Here is a tiny trained network, its code and every weight. The questions are about switching its units off for an input and a target symbol, where a switched-off unit gives its printed mean instead of its output.

import numpy as np


def w(rows, s, z=0):
    codes = np.array(rows[::2]) - 128.0
    scale = np.full(codes.shape[1], s)
    scale[-1] = z or s
    return codes * scale


def norm(h):
    return h / np.sqrt((h * h).mean(-1, keepdims=True) + 1e-5)


def softmax(a):
    e = np.exp(a - a.max(-1, keepdims=True))
    return e / e.sum(-1, keepdims=True)


def log_softmax(a):
    a = a - a.max(-1, keepdims=True)
    return a - np.log(np.exp(a).sum(-1, keepdims=True))


def net(x, mask):
    ids = ['βελμξπφ'.index(c) for c in x.split()]
    T = len(ids)
    res = E[ids] + P[:T]
    u = 0
    for l in range(3):
        r = norm(res)
        for j in range(3):
            rows = slice(2 * j, 2 * j + 2)
            q, k, v = (r @ M[l][rows].T for M in (Q, K, V))
            z = softmax(np.where(np.tri(T) > 0, q @ k.T / 2**0.5, -1e9)) @ v
            o = O[l][rows]
            res = res + np.where(mask[u + j], z, o[:, -1]) @ o[:, :-1]
        u += 3
    return log_softmax(norm(res)[-1] @ U[:, :-1].T + U[:, -1])


Q, K, V, O = {}, {}, {}, {}
E = w([
[254,188,180,113],'β',
[130,116,105,90],'ε',
[121,162,213,62],'λ',
[77,115,159,62],'μ',
[148,66,142,150],'ξ',
[101,144,175,83],'π',
[91,117,111,194],'φ',
],0.015)
P = w([
[161,93,206,107],'0',
[204,220,160,170],'1',
[160,64,135,77],'2',
[187,157,154,179],'3',
[2,86,249,145],'4',
[158,118,149,199],'5',
[170,52,87,83],'6',
[139,109,153,220],'7',
],0.0072)
Q[0] = w([
[124,84,164,129],'L0H0',
[122,13,178,65],'L0H0',
[3,76,166,87],'L0H1',
[167,197,218,84],'L0H1',
[192,165,121,92],'L0H2',
[34,52,26,78],'L0H2',
],0.0057)
K[0] = w([
[74,138,100,141],'L0H0',
[130,121,195,2],'L0H0',
[167,200,112,117],'L0H1',
[66,110,194,90],'L0H1',
[192,66,164,122],'L0H2',
[112,186,161,150],'L0H2',
],0.0069)
V[0] = w([
[2,96,231,96],'L0H0',
[170,124,40,55],'L0H0',
[145,103,28,89],'L0H1',
[143,175,98,206],'L0H1',
[193,166,197,209],'L0H2',
[61,130,74,168],'L0H2',
],0.0052)
O[0] = w([
[160,215,173,98,212],'L0H0',
[130,185,181,166,102],'L0H0',
[130,134,31,146,51],'L0H1',
[164,154,56,82,43],'L0H1',
[253,169,198,136,186],'L0H2',
[137,53,193,202,3],'L0H2',
],0.0047,0.0033)
Q[1] = w([
[170,69,172,61],'L1H0',
[125,56,83,167],'L1H0',
[126,72,68,138],'L1H1',
[60,152,89,182],'L1H1',
[102,196,1,45],'L1H2',
[250,112,62,51],'L1H2',
],0.0098)
K[1] = w([
[61,136,172,80],'L1H0',
[111,105,111,166],'L1H0',
[147,101,57,122],'L1H1',
[58,77,123,158],'L1H1',
[150,115,74,149],'L1H2',
[200,19,6,139],'L1H2',
],0.015)
V[1] = w([
[139,133,134,69],'L1H0',
[196,122,129,96],'L1H0',
[125,184,138,148],'L1H1',
[207,123,201,2],'L1H1',
[114,124,178,109],'L1H2',
[96,168,214,106],'L1H2',
],0.0078)
O[1] = w([
[116,121,161,162,165],'L1H0',
[176,85,125,119,152],'L1H0',
[254,187,157,113,140],'L1H1',
[15,173,69,219,254],'L1H1',
[86,111,63,94,163],'L1H2',
[255,127,47,102,183],'L1H2',
],0.0062,0.0099)
Q[2] = w([
[98,136,29,132],'L2H0',
[28,89,127,97],'L2H0',
[28,182,127,117],'L2H1',
[106,172,130,254],'L2H1',
[116,153,133,17],'L2H2',
[66,93,129,59],'L2H2',
],0.0082)
K[2] = w([
[62,80,51,155],'L2H0',
[192,254,164,102],'L2H0',
[51,198,39,86],'L2H1',
[6,121,83,230],'L2H1',
[65,236,115,88],'L2H2',
[82,121,159,14],'L2H2',
],0.0073)
V[2] = w([
[125,124,180,79],'L2H0',
[109,161,133,79],'L2H0',
[1,161,159,191],'L2H1',
[28,228,139,233],'L2H1',
[190,46,87,117],'L2H2',
[150,141,123,216],'L2H2',
],0.0075)
O[2] = w([
[116,40,105,75,106],'L2H0',
[46,124,235,114,133],'L2H0',
[162,94,176,196,217],'L2H1',
[225,167,69,89,253],'L2H1',
[114,199,82,41,86],'L2H2',
[254,154,227,49,162],'L2H2',
],0.0043,0.0068)
U = w([
[115,179,7,197,252],'β',
[72,171,138,179,84],'ε',
[123,23,146,209,58],'λ',
[10,115,93,87,130],'μ',
[69,170,181,57,43],'ξ',
[136,35,118,47,159],'π',
[211,255,16,91,164],'φ',
],0.0071,0.0025)

Each question gives the input, a string of symbols that net reads in full, and the target symbol t.
The units are the heads (2 rows each of Q, K, V and O). Each row of codes is followed by its name. A weight is (code - 128) times the scale printed after its matrix; where a second scale follows, it is the last column's (O and U).
mask holds one flag per head, layer by layer. A switched-off head (its flag False) gives its mean, the last column of its rows in O, instead of its output. The means were averaged over made-up inputs and are rounded, as every weight is.
A unit's drop is (log p(t) with every unit on - log p(t) with that unit switched off) / (log p(t) with every unit on - log p(t) with every unit switched off).
The circuit of an input: a set's keep is (log p(t) with only the set's units on - log p(t) with every unit switched off) / (log p(t) with every unit on - log p(t) with every unit switched off). Starting from all 9 units, units are removed one at a time, each time the one whose removal leaves the highest keep (on an exact tie, the one counted first), for as long as the keep stays at least 0.8.
circuit, biggest first: the units of the circuit, biggest drop first
heads that matter: for each layer, one digit per head in row order, 1 if its drop is at least 0.15 and else 0, layers parted by /
drop when u is switched off: that unit's drop, to one decimal
input π ε π, target β: circuit, biggest first	[L2H2, L1H2]
input π φ ε ε ε, target β: circuit, biggest first	[L1H2, L2H2]
input ε β ε ε ε β π, target ε: heads that matter	000 / 001 / 000
input ε β ε π ε, target φ: circuit, biggest first	[L1H2]
input ε β β π ε, target φ: circuit, biggest first	[L1H2, L1H1, L2H1]
input μ π ξ ε φ ξ π, target ε: circuit, biggest first	[L1H2, L2H2, L1H1]
input ε λ ε ξ φ, target π: heads that matter	000 / 011 / 001
input ε ξ β ε ξ λ ε μ, target φ: heads that matter	000 / 001 / 000
input λ β π ξ, target φ: heads that matter	000 / 001 / 001
input ε ε ε ε, target λ: heads that matter	111 / 011 / 000
input ε μ ε λ ξ μ, target β: heads that matter	001 / 001 / 001
input λ ε ξ ξ ε μ, target φ: heads that matter	100 / 011 / 010
input ε β λ β ξ β ε π, target φ: drop when L0H0 is switched off	0.0
input ε μ π ξ, target φ: drop when L1H2 is switched off	0.4
input ε π μ λ ε ε φ, target π: circuit, biggest first	[L1H1]
input β ξ π μ μ π λ φ, target φ: drop when L2H2 is switched off	0.2
